Below is a small trained network, with its code and all its weights. Each question gives an input and a class and asks what happens when units are switched off, that is, made to give their printed mean instead of their output.

import numpy as np


def w(rows, s, z=0):
    codes = np.array(rows[::2]) - 128.0
    scale = np.full(codes.shape[1], s)
    scale[-1] = z or s
    return codes * scale


def norm(h):
    return h / np.sqrt((h * h).mean(-1, keepdims=True) + 1e-5)


def f(y):
    return np.maximum(y, 0)


def log_softmax(a):
    a = a - a.max(-1, keepdims=True)
    return a - np.log(np.exp(a).sum(-1, keepdims=True))


def net(x, mask):
    res = np.array(x, float).reshape(1, 6) / 4 @ E
    u = 0
    for l in range(4):
        y = f(norm(res) @ A[l][:, :-1].T + A[l][:, -1])
        res = res + np.where(mask[u : u + 6], y, B[l][:, -1]) @ B[l][:, :-1]
        u += 6
    return log_softmax(norm(res)[-1] @ U[:, :-1].T + U[:, -1])


A, B = {}, {}
E = w([
[178,189,67,102,65,211,64],'x0',
[129,128,127,126,130,130,130],'x1',
[208,151,104,236,214,189,147],'x2',
[128,129,128,128,127,126,127],'x3',
[127,130,130,130,127,128,129],'x4',
[195,210,87,90,168,5,176],'x5',
],0.0028)
A[0] = w([
[163,187,78,73,124,120,148,61],'0.n1',
[148,149,97,212,190,158,136,156],'0.n2',
[148,221,91,91,84,197,98,146],'0.n3',
[135,197,132,135,172,129,121,3],'0.n4',
[182,117,130,111,173,2,119,138],'0.n5',
[131,71,178,128,108,153,122,147],'0.n6',
],0.0046,0.0022)
B[0] = w([
[151,195,226,222,114,4,140,192],'0.n1',
[254,55,195,116,239,116,97,252],'0.n2',
[111,168,133,156,16,99,35,246],'0.n3',
[148,229,98,95,207,151,192,149],'0.n4',
[128,135,105,108,119,244,212,240],'0.n5',
[80,47,112,165,100,86,78,200],'0.n6',
],0.0038,0.0033)
A[1] = w([
[1,100,75,188,127,159,116,62],'1.n1',
[160,168,122,113,96,74,185,94],'1.n2',
[131,156,122,130,173,15,209,149],'1.n3',
[156,171,209,174,147,141,144,198],'1.n4',
[157,131,59,151,220,166,106,125],'1.n5',
[58,128,103,96,116,145,207,1],'1.n6',
],0.0052,0.002)
B[1] = w([
[78,155,106,203,98,72,191,204],'1.n1',
[51,229,182,119,89,51,42,207],'1.n2',
[136,149,78,44,131,230,159,254],'1.n3',
[81,81,123,30,134,168,128,245],'1.n4',
[90,112,82,149,45,93,213,223],'1.n5',
[4,192,203,31,220,143,148,158],'1.n6',
],0.0043,0.0032)
A[2] = w([
[120,43,132,153,102,162,25,148],'2.n1',
[206,255,62,97,100,101,167,148],'2.n2',
[210,161,111,202,138,187,114,53],'2.n3',
[119,49,174,147,139,119,129,3],'2.n4',
[121,47,190,156,132,233,118,59],'2.n5',
[54,55,162,126,176,155,164,31],'2.n6',
],0.0042,0.0019)
B[2] = w([
[182,196,171,74,153,197,189,233],'2.n1',
[120,3,137,224,150,72,65,252],'2.n2',
[101,197,212,72,136,122,105,173],'2.n3',
[116,153,60,112,149,79,73,165],'2.n4',
[162,194,150,85,158,127,112,205],'2.n5',
[126,55,130,206,166,74,7,196],'2.n6',
],0.0051,0.0036)
A[3] = w([
[61,62,161,163,164,137,117,164],'3.n1',
[155,83,118,194,58,167,55,230],'3.n2',
[108,57,118,170,121,103,216,149],'3.n3',
[254,168,175,130,159,206,152,3],'3.n4',
[234,46,130,215,204,90,86,45],'3.n5',
[92,139,72,119,22,117,95,173],'3.n6',
],0.0054,0.0013)
B[3] = w([
[208,211,103,166,60,25,44,204],'3.n1',
[96,114,141,21,202,136,211,216],'3.n2',
[214,145,3,184,45,116,169,174],'3.n3',
[112,188,98,189,12,29,174,219],'3.n4',
[95,86,171,54,185,209,38,252],'3.n5',
[127,36,82,248,172,178,181,211],'3.n6',
],0.0047)
U = w([
[82,111,93,203,70,34,87,252],'0',
[186,112,179,115,188,123,7,152],'1',
[77,65,109,144,81,229,186,114],'2',
[184,240,189,123,57,163,138,34],'3',
[49,178,132,30,155,94,176,65],'4',
[204,97,51,101,177,137,216,86],'5',
],0.013,0.0016)

Each question gives the input, the list of numbers given to net, and the class t.
The units are the neurons (one row each of A and B). Each row of codes is followed by its name. A weight is (code - 128) times the scale printed after its matrix; where a second scale follows, it is the last column's (A, B and U).
mask holds one flag per neuron, layer by layer. A switched-off neuron (its flag False) gives its mean, the last column of its row in B, instead of its output. The means were averaged over made-up inputs and are rounded, as every weight is.
A unit's drop is (log p(t) with every unit on - log p(t) with that unit switched off) / (log p(t) with every unit on - log p(t) with every unit switched off).
The circuit of an input: a set's keep is (log p(t) with only the set's units on - log p(t) with every unit switched off) / (log p(t) with every unit on - log p(t) with every unit switched off). Starting from the 12 units with the biggest drops (on a tie, the unit counted first), units are removed one at a time, each time the one whose removal leaves the highest keep (on an exact tie, the one counted first), for as long as the keep stays at least 0.8.
circuit, biggest first: the units of the circuit, biggest drop first
most important unit: the unit with the biggest drop
k most important neurons: the k neurons with the biggest drops, biggest first
k most important neurons of layer l: the k neurons of layer l with the biggest drops, biggest first
drop when u is switched off: that unit's drop, to one decimal
input [7,-8,-1,-7,4,7], class 0: most important unit	0.n2
input [1,4,2,5,-3,0], class 3: 2 most important neurons	[2.n2, 3.n4]
input [1,6,2,-1,-8,-5], class 3: circuit, biggest first	[2.n1, 3.n4]
input [2,-4,3,0,-8,6], class 1: circuit, biggest first	[2.n2, 3.n5]
input [3,-6,-7,0,5,0], class 2: circuit, biggest first	[3.n6, 3.n1]
input [1,-2,-4,7,-2,-3], class 2: 2 most important neurons	[0.n2, 2.n2]
input [8,1,-2,-4,-1,0], class 2: 3 most important neurons	[3.n6, 3.n2, 3.n1]
input [1,-8,4,1,-4,-5], class 3: 2 most important neurons	[2.n1, 2.n2]
input [1,-3,4,-8,5,-6], class 3: circuit, biggest first	[3.n4, 2.n5]
input [-1,-1,7,3,8,-7], class 1: 2 most important neurons	[2.n6, 0.n3]
input [7,-8,-1,5,-8,-4], class 2: 3 most important neurons	[0.n2, 3.n6, 0.n3]
input [-6,-8,-2,-8,4,-8], class 0: 2 most important neurons	[1.n1, 0.n2]
input [-4,5,0,-4,-1,3], class 4: 2 most important neurons	[1.n6, 0.n2]
input [1,8,4,-4,1,-8], class 3: most important unit	2.n1
input [6,-6,8,1,-8,7], class 1: 2 most important neurons	[2.n2, 3.n5]
input [8,-2,-3,-1,-5,0], class 2: 2 most important neurons of layer 3	[3.n6, 3.n2]
input [2,-2,-1,1,-2,-1], class 2: 2 most important neurons	[0.n2, 3.n6]
input [8,1,2,-6,6,1], class 1: 3 most important neurons of layer 0	[0.n5, 0.n1, 0.n6]
input [5,-2,-7,3,-2,1], class 0: 2 most important neurons of layer 1	[1.n3, 1.n4]
input [-2,1,-8,4,7,-7], class 0: most important unit	3.n1
input [7,7,1,5,-7,-6], class 3: 2 most important neurons	[2.n1, 1.n5]
input [-4,-6,-4,-2,5,-7], class 0: 3 most important neurons	[0.n2, 1.n1, 3.n1]
input [2,-4,-6,4,-8,6], class 0: 2 most important neurons	[2.n2, 1.n2]
input [-2,-4,1,-3,4,2], class 5: drop when 0.n3 is switched off	0.1
input [3,-3,3,-8,6,7], class 1: drop when 2.n2 is switched off	3.1
input [-6,1,3,6,8,-1], class 1: drop when 2.n6 is switched off	0.3
input [6,-2,-6,-7,4,7], class 0: drop when 2.n3 is switched off	0.0
input [-7,6,1,-2,5,-1], class 1: most important unit	2.n6
